Below is a small trained network, with its code and all its weights. Each question gives an input and a target symbol and asks what happens when units are switched off, that is, made to give their printed mean instead of their output.

import numpy as np


def w(rows, s, z=0):
    codes = np.array(rows[::2]) - 128.0
    scale = np.full(codes.shape[1], s)
    scale[-1] = z or s
    return codes * scale


def f(y):
    return np.maximum(y, 0)


def softmax(a):
    e = np.exp(a - a.max(-1, keepdims=True))
    return e / e.sum(-1, keepdims=True)


def log_softmax(a):
    a = a - a.max(-1, keepdims=True)
    return a - np.log(np.exp(a).sum(-1, keepdims=True))


def net(x, mask):
    ids = ['βγδεζθμξστ'.index(c) for c in x.split()]
    T = len(ids)
    res = E[ids] + P[:T]
    u = 0
    for l in range(3):
        r = res
        for j in range(2):
            rows = slice(3 * j, 3 * j + 3)
            q, k, v = (r @ M[l][rows].T for M in (Q, K, V))
            z = softmax(np.where(np.tri(T) > 0, q @ k.T / 3**0.5, -1e9)) @ v
            o = O[l][rows]
            res = res + np.where(mask[u + j], z, o[:, -1]) @ o[:, :-1]
        u += 2
        y = f(res @ A[l][:, :-1].T + A[l][:, -1])
        res = res + np.where(mask[u : u + 8], y, B[l][:, -1]) @ B[l][:, :-1]
        u += 8
    return log_softmax(res[-1] @ U[:, :-1].T + U[:, -1])


Q, K, V, O, A, B = {}, {}, {}, {}, {}, {}
E = w([
[110,102,107,129,142,153,232,160],'β',
[63,85,137,143,147,49,63,121],'γ',
[143,251,124,162,158,72,113,119],'δ',
[131,115,93,229,167,50,84,201],'ε',
[117,141,177,73,110,180,172,113],'ζ',
[54,76,112,69,97,143,167,126],'θ',
[100,74,83,166,106,127,139,203],'μ',
[120,127,215,151,222,97,145,61],'ξ',
[149,180,78,152,157,110,201,169],'σ',
[224,127,44,139,85,202,42,135],'τ',
],0.016)
P = w([
[105,132,155,131,136,148,146,163],'0',
[135,136,160,177,65,91,149,77],'1',
[145,114,98,127,134,111,153,74],'2',
[160,97,131,89,119,66,140,131],'3',
[14,191,137,141,193,208,123,161],'4',
[92,118,97,70,243,157,121,158],'5',
[102,139,44,157,186,163,135,38],'6',
[176,127,174,162,93,44,133,125],'7',
[203,78,88,105,183,66,137,110],'8',
[130,106,127,87,255,104,99,191],'9',
],0.011)
Q[0] = w([
[145,61,145,143,79,85,221,161],'L0H0',
[125,181,108,125,142,155,85,159],'L0H0',
[183,56,181,115,98,2,231,143],'L0H0',
[132,129,134,127,156,153,107,139],'L0H1',
[238,134,147,110,31,11,189,95],'L0H1',
[188,153,158,136,49,46,137,88],'L0H1',
],0.0071)
K[0] = w([
[21,154,100,117,192,117,125,154],'L0H0',
[114,122,105,128,105,194,114,71],'L0H0',
[54,111,158,151,130,138,224,153],'L0H0',
[115,153,109,123,125,95,138,115],'L0H1',
[255,137,142,114,70,219,21,135],'L0H1',
[210,118,163,60,142,160,42,161],'L0H1',
],0.0072)
V[0] = w([
[141,122,118,175,105,105,132,111],'L0H0',
[162,96,169,142,72,163,36,171],'L0H0',
[193,137,68,106,177,253,55,137],'L0H0',
[148,128,106,86,164,67,133,152],'L0H1',
[59,154,185,136,119,46,230,153],'L0H1',
[168,130,64,181,158,212,81,73],'L0H1',
],0.0038)
O[0] = w([
[120,103,95,116,99,114,144,124,132],'L0H0',
[191,149,42,52,94,101,111,106,22],'L0H0',
[212,88,77,63,187,51,43,82,76],'L0H0',
[158,97,100,131,113,111,122,94,139],'L0H1',
[204,81,181,154,7,3,194,112,251],'L0H1',
[69,131,52,65,239,173,98,113,97],'L0H1',
],0.0044,0.0019)
A[0] = w([
[93,85,140,200,127,112,68,149,107],'L0N0',
[157,250,111,69,135,111,192,121,151],'L0N1',
[184,108,139,120,65,55,174,112,68],'L0N2',
[135,145,129,80,106,93,132,128,15],'L0N3',
[183,68,158,142,157,129,130,176,3],'L0N4',
[128,198,128,73,111,97,104,128,98],'L0N5',
[125,118,113,133,67,188,79,153,58],'L0N6',
[143,248,127,3,119,94,156,71,186],'L0N7',
],0.0065,0.0047)
B[0] = w([
[56,174,2,98,103,95,150,77,220],'L0N0',
[130,44,140,209,178,140,111,154,254],'L0N1',
[140,105,212,192,87,100,143,133,198],'L0N2',
[113,94,150,113,154,95,121,145,128],'L0N3',
[96,106,177,137,156,99,121,91,142],'L0N4',
[160,81,179,149,206,104,86,94,145],'L0N5',
[200,171,151,47,158,97,148,162,144],'L0N6',
[154,8,200,223,172,172,75,135,234],'L0N7',
],0.0061,0.003)
Q[1] = w([
[58,233,126,140,142,201,121,134],'L1H0',
[132,107,93,206,72,147,150,25],'L1H0',
[95,59,67,94,253,184,92,131],'L1H0',
[78,163,138,137,147,150,106,115],'L1H1',
[105,144,136,172,101,134,108,147],'L1H1',
[173,139,114,148,134,88,50,140],'L1H1',
],0.018)
K[1] = w([
[165,122,153,174,29,80,157,81],'L1H0',
[144,104,198,75,121,50,117,251],'L1H0',
[243,100,67,79,119,127,107,68],'L1H0',
[111,132,149,139,109,130,103,99],'L1H1',
[116,183,147,147,84,126,113,169],'L1H1',
[159,130,133,97,129,115,81,137],'L1H1',
],0.017)
V[1] = w([
[60,84,79,95,84,50,98,153],'L1H0',
[127,75,99,179,161,130,254,187],'L1H0',
[152,168,103,208,160,53,82,156],'L1H0',
[164,154,88,121,124,176,135,97],'L1H1',
[180,134,101,93,158,97,123,138],'L1H1',
[133,195,119,150,80,147,103,130],'L1H1',
],0.011)
O[1] = w([
[134,67,199,97,137,66,90,231,108],'L1H0',
[76,250,174,160,107,132,97,178,255],'L1H0',
[233,181,149,45,79,79,125,79,182],'L1H0',
[101,155,127,90,137,120,83,168,70],'L1H1',
[75,165,108,124,131,160,94,115,89],'L1H1',
[142,83,97,62,176,154,115,140,64],'L1H1',
],0.012,0.0068)
A[1] = w([
[151,134,128,58,94,108,21,144,131],'L1N0',
[134,115,2,100,92,171,54,179,115],'L1N1',
[188,181,152,203,135,130,105,168,63],'L1N2',
[188,119,62,135,129,226,100,114,99],'L1N3',
[98,55,204,150,154,110,86,184,49],'L1N4',
[60,36,156,63,145,162,66,68,81],'L1N5',
[169,69,34,116,189,116,93,90,107],'L1N6',
[18,138,99,196,130,147,157,159,1],'L1N7',
],0.0079,0.0093)
B[1] = w([
[157,118,125,206,183,132,140,145,179],'L1N0',
[184,138,203,191,134,10,203,148,183],'L1N1',
[57,103,117,8,108,121,118,110,252],'L1N2',
[151,68,161,149,173,78,108,233,195],'L1N3',
[86,129,46,200,160,104,200,181,213],'L1N4',
[211,235,148,108,23,190,133,62,168],'L1N5',
[1,156,184,59,107,128,79,170,252],'L1N6',
[205,37,218,125,151,177,29,59,247],'L1N7',
],0.0073,0.011)
Q[2] = w([
[107,74,129,204,9,217,231,127],'L2H0',
[169,155,54,108,167,83,135,25],'L2H0',
[84,133,161,117,217,54,57,51],'L2H0',
[68,78,191,99,2,167,31,198],'L2H1',
[108,89,162,143,49,72,131,90],'L2H1',
[133,152,146,160,108,158,63,31],'L2H1',
],0.0074)
K[2] = w([
[151,189,200,236,121,201,145,182],'L2H0',
[74,151,188,131,74,95,197,97],'L2H0',
[90,107,151,64,217,120,99,57],'L2H0',
[112,75,79,93,6,255,124,190],'L2H1',
[120,146,112,153,110,147,126,176],'L2H1',
[94,151,207,105,199,185,229,127],'L2H1',
],0.0074)
V[2] = w([
[161,145,113,99,186,141,138,150],'L2H0',
[79,64,38,65,84,117,101,84],'L2H0',
[209,188,89,245,78,97,56,149],'L2H0',
[60,174,185,187,245,5,184,3],'L2H1',
[100,141,46,143,53,158,70,134],'L2H1',
[56,76,167,25,161,91,195,48],'L2H1',
],0.0048)
O[2] = w([
[127,102,130,131,100,141,125,112,83],'L2H0',
[46,119,129,128,121,136,120,71,3],'L2H0',
[159,127,146,66,108,148,171,164,133],'L2H0',
[146,90,121,180,2,151,129,193,210],'L2H1',
[111,140,109,81,147,116,142,94,72],'L2H1',
[165,122,72,159,99,76,92,139,117],'L2H1',
],0.0076,0.0082)
A[2] = w([
[74,134,202,136,124,143,184,139,112],'L2N0',
[111,224,183,145,136,151,32,123,1],'L2N1',
[16,44,142,167,137,133,148,94,126],'L2N2',
[252,130,82,57,78,201,140,49,64],'L2N3',
[158,66,132,150,160,214,101,17,53],'L2N4',
[72,106,33,53,117,187,254,107,48],'L2N5',
[138,118,157,122,184,78,76,96,152],'L2N6',
[164,53,154,195,170,88,104,155,61],'L2N7',
],0.0089,0.0084)
B[2] = w([
[108,119,58,137,154,118,56,121,243],'L2N0',
[106,42,103,103,57,141,137,76,223],'L2N1',
[191,179,128,82,162,183,148,174,232],'L2N2',
[110,115,74,115,222,109,36,123,182],'L2N3',
[93,144,193,137,166,17,174,72,164],'L2N4',
[192,212,128,254,46,100,90,153,138],'L2N5',
[130,119,137,179,113,199,153,163,194],'L2N6',
[90,158,91,54,130,156,157,60,252],'L2N7',
],0.01,0.013)
U = w([
[177,141,74,254,107,139,154,122,253],'β',
[77,237,84,71,69,123,134,78,88],'γ',
[100,62,148,169,116,154,75,131,69],'δ',
[31,177,132,195,167,49,83,183,139],'ε',
[119,74,116,106,167,70,97,103,90],'ζ',
[154,188,47,145,155,98,55,91,96],'θ',
[111,37,33,105,123,57,206,105,148],'μ',
[108,161,138,174,166,98,166,63,178],'ξ',
[118,162,62,124,169,174,143,118,142],'σ',
[187,155,191,88,117,114,97,152,98],'τ',
],0.005,0.0049)

Each question gives the input, a string of symbols that net reads in full, and the target symbol t.
The units are the heads (3 rows each of Q, K, V and O) and the neurons (one row each of A and B). Each row of codes is followed by its name. A weight is (code - 128) times the scale printed after its matrix; where a second scale follows, it is the last column's (O, A, B and U).
mask holds one flag per unit, layer by layer, with each layer's heads first. A switched-off unit (its flag False) gives its mean, the last column of its rows in O or B, instead of its output. The means were averaged over made-up inputs and are rounded, as every weight is.
A unit's drop is (log p(t) with every unit on - log p(t) with that unit switched off) / (log p(t) with every unit on - log p(t) with every unit switched off).
The circuit of an input: a set's keep is (log p(t) with only the set's units on - log p(t) with every unit switched off) / (log p(t) with every unit on - log p(t) with every unit switched off). Starting from the 12 units with the biggest drops (on a tie, the unit counted first), units are removed one at a time, each time the one whose removal leaves the highest keep (on an exact tie, the one counted first), for as long as the keep stays at least 0.8.
units of the circuit, in order: the units of the circuit, biggest drop first
k most important neurons: the k neurons with the biggest drops, biggest first
k most important neurons of layer l: the k neurons of layer l with the biggest drops, biggest first
heads that matter: for each layer, one digit per head in row order, 1 if its drop is at least 0.15 and else 0, layers parted by /
input β μ ξ γ σ μ γ β, target γ: units of the circuit, in order	[L1H0, L1N2, L0N1]
input β γ σ ξ τ θ, target θ: most important neuron of layer 2	[L2N3]
input μ σ ε, target ε: heads that matter	00 / 10 / 00
input θ τ σ, target σ: 3 most important neurons	[L1N6, L2N2, L1N3]
input β β β θ ε δ γ, target σ: units of the circuit, in order	[L1H0, L2N7, L2N2, L1N4]
input θ σ μ β σ, target γ: units of the circuit, in order	[L1H0, L2N1]
input β μ β β, target δ: units of the circuit, in order	[L1H0, L1N7, L2N1]
input θ ξ θ δ τ ε β, target β: units of the circuit, in order	[L1N6, L2N7]
input τ μ ε μ μ μ, target μ: heads that matter	01 / 10 / 01
input σ δ ε μ ξ ζ β τ, target τ: heads that matter	01 / 11 / 00
input β μ μ γ β ζ β θ ζ θ, target δ: 2 most important neurons of layer 2	[L2N1, L2N7]
input ξ γ β ε μ τ δ δ, target δ: 3 most important neurons of layer 1	[L1N6, L1N4, L1N5]
input ξ μ β μ μ ξ, target δ: units of the circuit, in order	[L1H0, L1N7, L2N1]
input μ τ μ σ μ ζ, target ζ: units of the circuit, in order	[L1H0, L2N3, L0H0]
input θ μ ξ θ, target σ: 2 most important neurons	[L2N2, L2N7]
input β β θ μ ε ε ε σ σ ξ, target τ: units of the circuit, in order	[L1H0, L0N0]
input μ β μ θ τ β θ μ σ ξ, target ξ: heads that matter	10 / 10 / 10
input ξ μ ε β θ μ θ μ σ ξ, target σ: 2 most important neurons	[L2N7, L2N2]
input θ σ μ ζ σ σ ξ τ γ, target γ: heads that matter	00 / 10 / 10
input μ θ τ μ μ β β, target β: 2 most important neurons	[L2N5, L1N7]
input τ θ μ, target μ: units of the circuit, in order	[L1H0, L0H0]
input σ θ β μ σ β γ, target ε: units of the circuit, in order	[L1H0]
input σ β δ ξ σ μ μ, target β: units of the circuit, in order	[L1N6, L1N2, L2H1]
input ε θ μ, target τ: units of the circuit, in order	[L1H0]
input σ θ μ θ ζ θ γ γ, target ξ: heads that matter	00 / 10 / 00
input δ ξ ε μ μ ζ μ β σ, target ξ: 3 most important neurons	[L1N7, L2N4, L0N1]
input σ θ ζ μ δ, target σ: most important neuron of layer 2	[L2N7]
input μ β ε ε μ θ β β σ, target σ: 2 most important neurons of layer 1	[L1N4, L1N7]
input μ θ μ σ γ, target σ: 2 most important neurons	[L2N2, L2N7]
input γ σ ξ β, target μ: 2 most important neurons	[L2N7, L1N4]
